Below is a small trained network, with its code and all its weights. Each question gives an input and a class and asks what happens when units are switched off, that is, made to give their printed mean instead of their output.

import numpy as np


def w(rows, s, z=0):
    codes = np.array(rows[::2]) - 128.0
    scale = np.full(codes.shape[1], s)
    scale[-1] = z or s
    return codes * scale


def f(y):
    return np.maximum(y, 0)


def log_softmax(a):
    a = a - a.max(-1, keepdims=True)
    return a - np.log(np.exp(a).sum(-1, keepdims=True))


def net(x, mask):
    res = np.array(x, float).reshape(1, 2) / 4 @ E
    y = f(res @ A[0][:, :-1].T + A[0][:, -1])
    res = res + np.where(mask, y, B[0][:, -1]) @ B[0][:, :-1]
    return log_softmax(res[-1] @ U[:, :-1].T + U[:, -1])


A, B = {}, {}
E = w([
[186,2,28,28,215,217],'x0',
[23,245,89,56,222,215],'x1',
],0.0091)
A[0] = w([
[133,159,158,162,129,137,107],'N0',
[104,177,124,86,181,136,89],'N1',
[105,167,102,133,177,154,152],'N2',
[112,184,130,176,115,96,97],'N3',
[60,161,159,192,120,100,123],'N4',
[124,163,113,128,158,155,144],'N5',
[82,156,120,184,113,118,109],'N6',
[253,81,132,153,74,67,112],'N7',
[154,19,140,222,78,87,96],'N8',
[125,173,167,147,119,112,109],'N9',
[80,143,195,195,90,74,141],'N10',
[50,150,116,84,113,166,121],'N11',
[68,150,122,116,182,127,100],'N12',
[162,167,74,160,126,79,252],'N13',
[149,189,145,129,174,172,99],'N14',
[94,135,103,123,96,149,115],'N15',
[134,11,103,81,186,190,125],'N16',
[110,188,151,145,65,102,119],'N17',
[121,203,144,67,126,134,110],'N18',
],0.013,0.018)
B[0] = w([
[170,114,114,121,167,119,150],'N0',
[153,105,171,77,133,115,180],'N1',
[81,120,149,106,116,111,206],'N2',
[177,116,126,117,168,119,171],'N3',
[142,107,80,127,164,152,197],'N4',
[87,119,168,124,94,105,183],'N5',
[171,111,102,126,166,140,165],'N6',
[90,140,168,84,142,57,212],'N7',
[91,139,156,87,148,56,205],'N8',
[165,106,90,99,180,131,166],'N9',
[109,107,99,108,154,145,224],'N10',
[103,134,155,88,121,86,194],'N11',
[102,130,146,103,141,111,176],'N12',
[1,145,124,215,28,226,254],'N13',
[93,129,185,128,141,106,164],'N14',
[130,136,140,125,125,114,140],'N15',
[140,50,78,141,175,144,243],'N16',
[122,91,99,77,194,141,192],'N17',
[89,137,172,80,135,72,176],'N18',
],0.012,0.017)
U = w([
[127,120,255,67,131,51,72],'0',
[205,68,5,108,252,180,105],'1',
[104,125,134,175,8,232,254],'2',
[216,144,136,148,93,178,90],'3',
[236,139,121,144,122,152,96],'4',
],0.011,0.0082)

Each question gives the input, the list of numbers given to net, and the class t.
The units are the neurons (one row each of A and B). Each row of codes is followed by its name. A weight is (code - 128) times the scale printed after its matrix; where a second scale follows, it is the last column's (A, B and U).
mask holds one flag per neuron, in row order. A switched-off neuron (its flag False) gives its mean, the last column of its row in B, instead of its output. The means were averaged over made-up inputs and are rounded, as every weight is.
A unit's drop is (log p(t) with every unit on - log p(t) with that unit switched off) / (log p(t) with every unit on - log p(t) with every unit switched off).
unit that matters most: the unit with the biggest drop
k most important neurons: the k neurons with the biggest drops, biggest first
drop when u is switched off: that unit's drop, to one decimal
input [0,3], class 2: unit that matters most => N7
input [5,-5], class 0: 3 most important neurons => (N7 N8 N4)
input [6,-6], class 0: 3 most important neurons => (N7 N8 N4)
input [-6,-5], class 1: 3 most important neurons => (N10 N4 N17)
input [-7,-6], class 1: 4 most important neurons => (N10 N4 N17 N9)
input [-8,-7], class 1: 2 most important neurons => (N10 N4)
input [1,3], class 2: 2 most important neurons => (N7 N8)
input [5,-6], class 0: 2 most important neurons => (N7 N8)
input [-3,-1], class 2: 2 most important neurons => (N16 N13)
input [-8,7], class 1: 2 most important neurons => (N4 N17)
input [8,-8], class 0: drop when N8 is switched off => 1.7
input [-7,6], class 1: drop when N4 is switched off => 0.7
input [2,-3], class 2: drop when N18 is switched off => 0.2
input [1,7], class 0: drop when N12 is switched off => 0.0
input [-4,1], class 1: most important neuron => (N17)
